Below is a small trained network, with its code and all its weights. Each question gives an input and a target symbol and asks what happens when units are switched off, that is, made to give their printed mean instead of their output.

import numpy as np


def w(rows, s, z=0):
    codes = np.array(rows[::2]) - 128.0
    scale = np.full(codes.shape[1], s)
    scale[-1] = z or s
    return codes * scale


def softmax(a):
    e = np.exp(a - a.max(-1, keepdims=True))
    return e / e.sum(-1, keepdims=True)


def log_softmax(a):
    a = a - a.max(-1, keepdims=True)
    return a - np.log(np.exp(a).sum(-1, keepdims=True))


def net(x, mask):
    ids = ['ΓΔΞΠαβεθλμτψω'.index(c) for c in x.split()]
    T = len(ids)
    res = E[ids] + P[:T]
    u = 0
    for l in range(2):
        r = res
        for j in range(3):
            rows = slice(2 * j, 2 * j + 2)
            q, k, v = (r @ M[l][rows].T for M in (Q, K, V))
            z = softmax(np.where(np.tri(T) > 0, q @ k.T / 2**0.5, -1e9)) @ v
            o = O[l][rows]
            res = res + np.where(mask[u + j], z, o[:, -1]) @ o[:, :-1]
        u += 3
    return log_softmax(res[-1] @ U[:, :-1].T + U[:, -1])


Q, K, V, O = {}, {}, {}, {}
E = w([
[56,105,85,151,152,87,131,149,124,111,89],'Γ',
[109,122,102,114,191,165,86,139,65,103,221],'Δ',
[133,180,140,176,193,88,113,66,110,191,143],'Ξ',
[73,125,160,104,126,60,110,52,166,99,175],'Π',
[217,99,168,142,118,177,79,94,162,142,191],'α',
[146,138,138,146,167,144,63,47,88,48,66],'β',
[119,132,91,83,75,92,112,157,158,207,195],'ε',
[123,20,70,179,79,114,227,51,87,114,145],'θ',
[63,107,244,112,178,194,173,190,160,174,58],'λ',
[97,70,87,49,40,143,69,148,151,63,96],'μ',
[214,125,136,35,156,50,128,151,57,98,129],'τ',
[81,129,44,171,82,179,52,87,166,181,90],'ψ',
[213,116,90,48,124,84,101,33,182,158,57],'ω',
],0.011)
P = w([
[176,214,86,180,109,69,178,177,252,70,163],'0',
[138,30,100,128,157,38,64,108,224,128,159],'1',
[142,48,104,119,175,89,91,89,165,155,135],'2',
[118,54,119,106,172,118,98,89,144,177,138],'3',
[109,56,152,117,167,131,90,95,115,184,128],'4',
[92,58,168,111,161,139,91,103,91,195,130],'5',
[87,35,191,114,145,130,82,121,70,196,110],'6',
[76,3,209,140,143,126,86,128,70,201,105],'7',
],0.0054)
Q[0] = w([
[130,85,151,124,121,172,196,109,83,136,132],'L0H0',
[164,140,115,122,165,113,58,179,163,145,133],'L0H0',
[91,3,152,94,176,85,138,83,184,255,136],'L0H1',
[201,194,96,50,49,126,97,217,161,61,238],'L0H1',
[160,185,63,128,112,159,171,150,94,78,104],'L0H2',
[134,113,99,147,109,110,124,87,97,73,102],'L0H2',
],0.0066)
K[0] = w([
[91,178,153,89,176,185,159,199,159,157,79],'L0H0',
[110,92,67,176,126,75,172,82,141,84,178],'L0H0',
[65,79,195,49,168,157,92,143,47,254,98],'L0H1',
[120,105,110,165,126,102,244,186,208,54,169],'L0H1',
[202,230,120,85,152,85,57,153,221,51,173],'L0H2',
[139,133,131,144,57,129,113,89,143,121,148],'L0H2',
],0.0067)
V[0] = w([
[226,194,60,120,71,64,84,67,103,40,179],'L0H0',
[124,55,212,70,173,146,100,183,175,159,75],'L0H0',
[197,128,51,74,179,44,21,11,98,216,107],'L0H1',
[99,62,99,43,92,48,197,140,94,178,254],'L0H1',
[108,30,146,185,83,164,224,109,102,117,66],'L0H2',
[67,203,79,99,161,87,173,180,57,83,175],'L0H2',
],0.0055)
O[0] = w([
[177,154,109,164,195,133,148,209,229,28,112,41],'L0H0',
[122,41,126,36,75,115,174,53,80,145,101,191],'L0H0',
[158,156,22,51,210,133,140,71,146,217,109,145],'L0H1',
[117,69,138,3,99,78,116,179,134,201,240,144],'L0H1',
[100,128,193,48,139,169,34,91,108,194,62,254],'L0H2',
[142,238,164,184,140,65,130,165,62,117,155,45],'L0H2',
],0.0047,0.0049)
Q[1] = w([
[55,16,81,39,198,142,68,2,86,229,83],'L1H0',
[126,237,129,224,113,149,189,223,118,36,80],'L1H0',
[128,173,184,116,144,176,139,164,151,141,77],'L1H1',
[93,104,137,82,121,180,186,112,108,172,83],'L1H1',
[155,106,81,180,99,82,173,101,100,118,163],'L1H2',
[146,184,159,136,202,126,93,184,178,93,128],'L1H2',
],0.0089)
K[1] = w([
[29,80,253,122,211,191,88,186,44,201,27],'L1H0',
[188,213,13,179,85,82,162,67,170,50,163],'L1H0',
[228,137,37,254,71,121,113,112,118,58,193],'L1H1',
[63,145,136,115,70,85,63,55,96,110,141],'L1H1',
[111,214,193,39,174,236,80,156,99,232,140],'L1H2',
[185,134,8,137,178,63,141,76,177,63,224],'L1H2',
],0.0061)
V[1] = w([
[186,116,121,72,73,120,22,58,119,77,161],'L1H0',
[98,123,156,146,174,172,135,246,130,53,113],'L1H0',
[70,178,201,64,177,95,99,122,183,129,87],'L1H1',
[124,132,190,178,157,172,220,225,155,169,86],'L1H1',
[119,69,65,165,93,108,253,73,107,70,140],'L1H2',
[120,113,40,88,74,100,90,134,158,138,117],'L1H2',
],0.0066)
O[1] = w([
[164,220,166,121,33,189,173,82,158,9,154,28],'L1H0',
[61,29,94,10,253,180,28,151,134,76,142,66],'L1H0',
[54,128,208,111,197,35,42,159,212,83,60,117],'L1H1',
[170,54,176,137,129,138,46,199,110,245,15,4],'L1H1',
[149,2,77,247,107,14,156,161,68,59,97,197],'L1H2',
[113,66,51,123,128,88,48,246,183,169,72,115],'L1H2',
],0.0063,0.0028)
U = w([
[105,42,87,112,208,96,37,165,127,158,71,158],'Γ',
[80,130,114,83,202,206,106,106,81,112,254,187],'Δ',
[149,214,131,200,219,96,166,102,112,205,140,131],'Ξ',
[37,161,197,159,135,57,161,81,198,51,180,69],'Π',
[208,140,194,145,106,245,141,104,209,122,185,193],'α',
[140,165,112,160,168,166,120,67,89,17,46,150],'β',
[114,181,109,78,55,118,144,204,174,217,180,114],'ε',
[152,93,134,240,48,66,187,141,54,97,141,158],'θ',
[137,154,174,112,88,152,123,114,141,169,98,18],'λ',
[87,125,80,55,39,168,108,158,155,41,87,82],'μ',
[220,167,137,19,150,75,182,178,61,89,105,166],'τ',
[71,174,36,198,71,202,78,123,169,161,71,98],'ψ',
[199,134,104,67,138,101,172,105,183,134,28,4],'ω',
],0.0069,0.0038)

Each question gives the input, a string of symbols that net reads in full, and the target symbol t.
The units are the heads (2 rows each of Q, K, V and O). Each row of codes is followed by its name. A weight is (code - 128) times the scale printed after its matrix; where a second scale follows, it is the last column's (O and U).
mask holds one flag per head, layer by layer. A switched-off head (its flag False) gives its mean, the last column of its rows in O, instead of its output. The means were averaged over made-up inputs and are rounded, as every weight is.
A unit's drop is (log p(t) with every unit on - log p(t) with that unit switched off) / (log p(t) with every unit on - log p(t) with every unit switched off).
The circuit of an input: a set's keep is (log p(t) with only the set's units on - log p(t) with every unit switched off) / (log p(t) with every unit on - log p(t) with every unit switched off). Starting from all 6 units, units are removed one at a time, each time the one whose removal leaves the highest keep (on an exact tie, the one counted first), for as long as the keep stays at least 0.8.
units of the circuit, in order: the units of the circuit, biggest drop first
heads that matter: for each layer, one digit per head in row order, 1 if its drop is at least 0.15 and else 0, layers parted by /
drop when u is switched off: that unit's drop, to one decimal
input θ ε ε θ, target ε: heads that matter	010 / 101
input α θ Π, target Π: heads that matter	010 / 110
input τ λ θ, target Γ: heads that matter	000 / 110
input ψ Π ε λ θ β, target Γ: heads that matter	000 / 101
input Γ θ μ Π, target Π: heads that matter	000 / 110
input λ Δ β θ, target Γ: heads that matter	010 / 110
input ε Δ λ Π, target Γ: units of the circuit, in order	[L1H1 L1H0]
input θ Ξ θ ψ λ, target Γ: units of the circuit, in order	[L1H0]
input λ θ θ Π Π ψ λ λ, target Δ: units of the circuit, in order	[L0H0 L1H1]
input λ Δ θ α, target Γ: heads that matter	010 / 100
input θ λ θ ψ Ξ θ λ, target θ: units of the circuit, in order	[L1H2 L1H1]
input Π λ θ ψ, target Γ: units of the circuit, in order	[L1H0 L1H2 L0H0]
input Ξ θ θ θ α θ, target α: units of the circuit, in order	[L1H0 L1H2 L0H2]
input Γ λ ε, target Γ: heads that matter	010 / 110
input λ α θ ω θ θ Π, target Γ: units of the circuit, in order	[L1H0]
input Π θ λ Δ, target Γ: units of the circuit, in order	[L1H1 L1H0]
input α θ θ λ τ, target Γ: units of the circuit, in order	[L1H0 L0H1]
input θ Π α θ, target Π: heads that matter	000 / 110
input ε θ λ ω, target Γ: heads that matter	100 / 110
input λ θ β θ ε, target Γ: heads that matter	010 / 101
input Γ θ λ, target Γ: units of the circuit, in order	[L1H2]
input α β θ β Ξ λ θ, target Δ: heads that matter	100 / 101
input θ θ θ τ α θ, target α: units of the circuit, in order	[L1H0 L1H2]
input θ λ Γ θ θ Π Ξ, target Γ: drop when L0H1 is switched off	0.3
input Ξ Π θ ε λ θ, target Δ: drop when L0H0 is switched off	0.1
input λ Π λ, target Π: drop when L0H0 is switched off	0.7
input λ α ψ, target Γ: units of the circuit, in order	[L1H0]
input α ω θ ε θ λ Δ λ, target Δ: drop when L0H0 is switched off	2.2
